Below are the code and all the weights of a small trained network. Each question names an input and a target symbol and asks about switching units off, where a switched-off unit gives its printed mean instead of its output.

import numpy as np


def w(rows, s, z=0):
    codes = np.array(rows[::2]) - 128.0
    scale = np.full(codes.shape[1], s)
    scale[-1] = z or s
    return codes * scale


def f(y):
    return y / 2 * (1 + np.tanh(0.7978845608 * (y + 0.044715 * y**3)))


def softmax(a):
    e = np.exp(a - a.max(-1, keepdims=True))
    return e / e.sum(-1, keepdims=True)


def log_softmax(a):
    a = a - a.max(-1, keepdims=True)
    return a - np.log(np.exp(a).sum(-1, keepdims=True))


def net(x, mask):
    ids = ['αγδεηθτ'.index(c) for c in x.split()]
    T = len(ids)
    res = E[ids] + P[:T]
    u = 0
    for l in range(2):
        q, k, v = (res @ M[l].T for M in (Q, K, V))
        z = softmax(np.where(np.tri(T) > 0, q @ k.T / 2**0.5, -1e9)) @ v
        res = res + np.where(mask[u], z, O[l][:, -1]) @ O[l][:, :-1]
        u += 1
        y = f(res @ A[l][:, :-1].T + A[l][:, -1])
        res = res + np.where(mask[u : u + 12], y, B[l][:, -1]) @ B[l][:, :-1]
        u += 12
    return log_softmax(res[-1] @ U[:, :-1].T + U[:, -1])


Q, K, V, O, A, B = {}, {}, {}, {}, {}, {}
E = w([
[170,158,165],'α',
[162,189,115],'γ',
[53,165,82],'δ',
[192,121,111],'ε',
[120,162,251],'η',
[150,86,121],'θ',
[137,234,167],'τ',
],0.019)
P = w([
[194,85,112],'0',
[17,159,77],'1',
[96,132,167],'2',
[159,74,93],'3',
[2,115,77],'4',
[102,138,165],'5',
[172,76,89],'6',
],0.0083)
Q[0] = w([
[251,154,241],'0.h0',
[55,153,236],'0.h0',
],0.023)
K[0] = w([
[254,170,165],'0.h0',
[110,202,170],'0.h0',
],0.028)
V[0] = w([
[156,100,9],'0.h0',
[2,192,65],'0.h0',
],0.0056)
O[0] = w([
[254,236,108,205],'0.h0',
[155,64,250,5],'0.h0',
],0.0041,0.002)
A[0] = w([
[113,141,2,127],'0.n0',
[105,149,153,1],'0.n1',
[157,88,149,228],'0.n2',
[142,96,120,92],'0.n3',
[223,109,118,172],'0.n4',
[110,163,58,142],'0.n5',
[154,139,176,124],'0.n6',
[179,154,142,121],'0.n7',
[222,147,144,93],'0.n8',
[106,136,169,30],'0.n9',
[111,135,155,186],'0.n10',
[138,89,114,137],'0.n11',
],0.02,0.0051)
B[0] = w([
[247,33,232,242],'0.n0',
[121,95,22,127],'0.n1',
[167,206,217,156],'0.n2',
[201,110,123,126],'0.n3',
[113,224,2,254],'0.n4',
[98,102,170,209],'0.n5',
[104,106,152,145],'0.n6',
[67,70,134,197],'0.n7',
[78,15,49,235],'0.n8',
[160,127,55,134],'0.n9',
[85,156,117,150],'0.n10',
[190,148,159,134],'0.n11',
],0.018,0.0095)
Q[1] = w([
[105,201,98],'1.h0',
[103,249,128],'1.h0',
],0.021)
K[1] = w([
[121,159,50],'1.h0',
[182,195,7],'1.h0',
],0.019)
V[1] = w([
[204,29,117],'1.h0',
[218,217,3],'1.h0',
],0.0029)
O[1] = w([
[161,108,79,253],'1.h0',
[253,46,154,120],'1.h0',
],0.0035,0.0063)
A[1] = w([
[146,95,126,91],'1.n0',
[96,137,131,157],'1.n1',
[101,131,133,82],'1.n2',
[227,138,183,97],'1.n3',
[65,177,166,141],'1.n4',
[152,152,254,86],'1.n5',
[245,76,83,10],'1.n6',
[160,240,54,93],'1.n7',
[58,181,87,3],'1.n8',
[93,145,26,139],'1.n9',
[241,39,129,157],'1.n10',
[101,121,211,214],'1.n11',
],0.0096,0.0045)
B[1] = w([
[93,141,153,154],'1.n0',
[148,116,167,133],'1.n1',
[119,107,164,127],'1.n2',
[93,71,66,163],'1.n3',
[100,222,94,139],'1.n4',
[131,88,220,160],'1.n5',
[18,205,254,231],'1.n6',
[60,103,163,156],'1.n7',
[150,26,187,142],'1.n8',
[179,138,150,208],'1.n9',
[208,133,24,250],'1.n10',
[106,252,126,158],'1.n11',
],0.014,0.022)
U = w([
[255,129,150,185],'α',
[89,76,114,173],'γ',
[193,179,103,52],'δ',
[211,131,23,221],'ε',
[167,139,180,4],'η',
[164,74,120,125],'θ',
[81,140,80,42],'τ',
],0.0084,0.0036)

Each question gives the input, a string of symbols that net reads in full, and the target symbol t.
The units are the heads (2 rows each of Q, K, V and O) and the neurons (one row each of A and B). Each row of codes is followed by its name. A weight is (code - 128) times the scale printed after its matrix; where a second scale follows, it is the last column's (O, A, B and U).
mask holds one flag per unit, layer by layer, with each layer's heads first. A switched-off unit (its flag False) gives its mean, the last column of its rows in O or B, instead of its output. The means were averaged over made-up inputs and are rounded, as every weight is.
A unit's drop is (log p(t) with every unit on - log p(t) with that unit switched off) / (log p(t) with every unit on - log p(t) with every unit switched off).
The circuit of an input: a set's keep is (log p(t) with only the set's units on - log p(t) with every unit switched off) / (log p(t) with every unit on - log p(t) with every unit switched off). Starting from the 12 units with the biggest drops (on a tie, the unit counted first), units are removed one at a time, each time the one whose removal leaves the highest keep (on an exact tie, the one counted first), for as long as the keep stays at least 0.8.
units of the circuit, in order: the units of the circuit, biggest drop first
most important unit: the unit with the biggest drop
top k neurons: the k neurons with the biggest drops, biggest first
top k neurons in layer l: the k neurons of layer l with the biggest drops, biggest first
input θ α γ θ γ ε α, target θ: top 2 neurons in layer 1 : 1.n10; 1.n6
input ε θ θ α, target θ: top 2 neurons in layer 0 : 0.n0; 0.n8
input τ τ γ α ε α, target τ: top neuron : 0.n0
input ε α θ, target ε: top 3 neurons in layer 0 : 0.n4; 0.n0; 0.n7
input ε η γ γ θ γ δ, target α: top 4 neurons : 1.n5; 0.n4; 1.n10; 0.n8
input ε γ ε, target ε: units of the circuit, in order : 0.h0; 1.n5
input γ γ τ γ α ε, target γ: top 4 neurons in layer 1 : 1.n10; 1.n7; 1.n8; 1.n11
input θ θ δ γ τ γ τ, target γ: top 2 neurons in layer 0 : 0.n0; 0.n4
input τ γ γ θ α γ τ, target γ: top 4 neurons : 1.n10; 0.n0; 1.n8; 0.n2
input ε θ α, target ε: top 2 neurons : 1.n6; 0.n5
input ε η η ε η, target θ: top 3 neurons : 1.n10; 1.n6; 0.n9
input ε θ γ α θ, target α: units of the circuit, in order : 0.n4; 0.n8; 1.n6
input ε γ α ε θ γ, target ε: top 3 neurons : 1.n6; 0.n0; 1.n5
input ε τ γ θ α, target α: most important unit : 1.n6
input ε α θ γ ε, target α: top 3 neurons in layer 1 : 1.n10; 1.n5; 1.n6
input γ τ α, target γ: top 3 neurons : 1.n10; 0.n0; 0.n4
input γ γ α, target γ: top 2 neurons in layer 0 : 0.n0; 0.n6
input ε η τ θ δ ε, target ε: top 4 neurons : 0.n8; 0.n0; 0.n7; 1.n5
input ε ε ε θ τ γ δ, target α: top 3 neurons : 1.n5; 0.n4; 0.n8
input γ η γ γ θ, target α: most important unit : 1.n5
input γ τ α ε γ η θ, target τ: top 4 neurons in layer 1 : 1.n6; 1.n7; 1.n3; 1.n9
input ε α γ τ γ θ, target ε: top 3 neurons : 0.n4; 1.n3; 0.n0
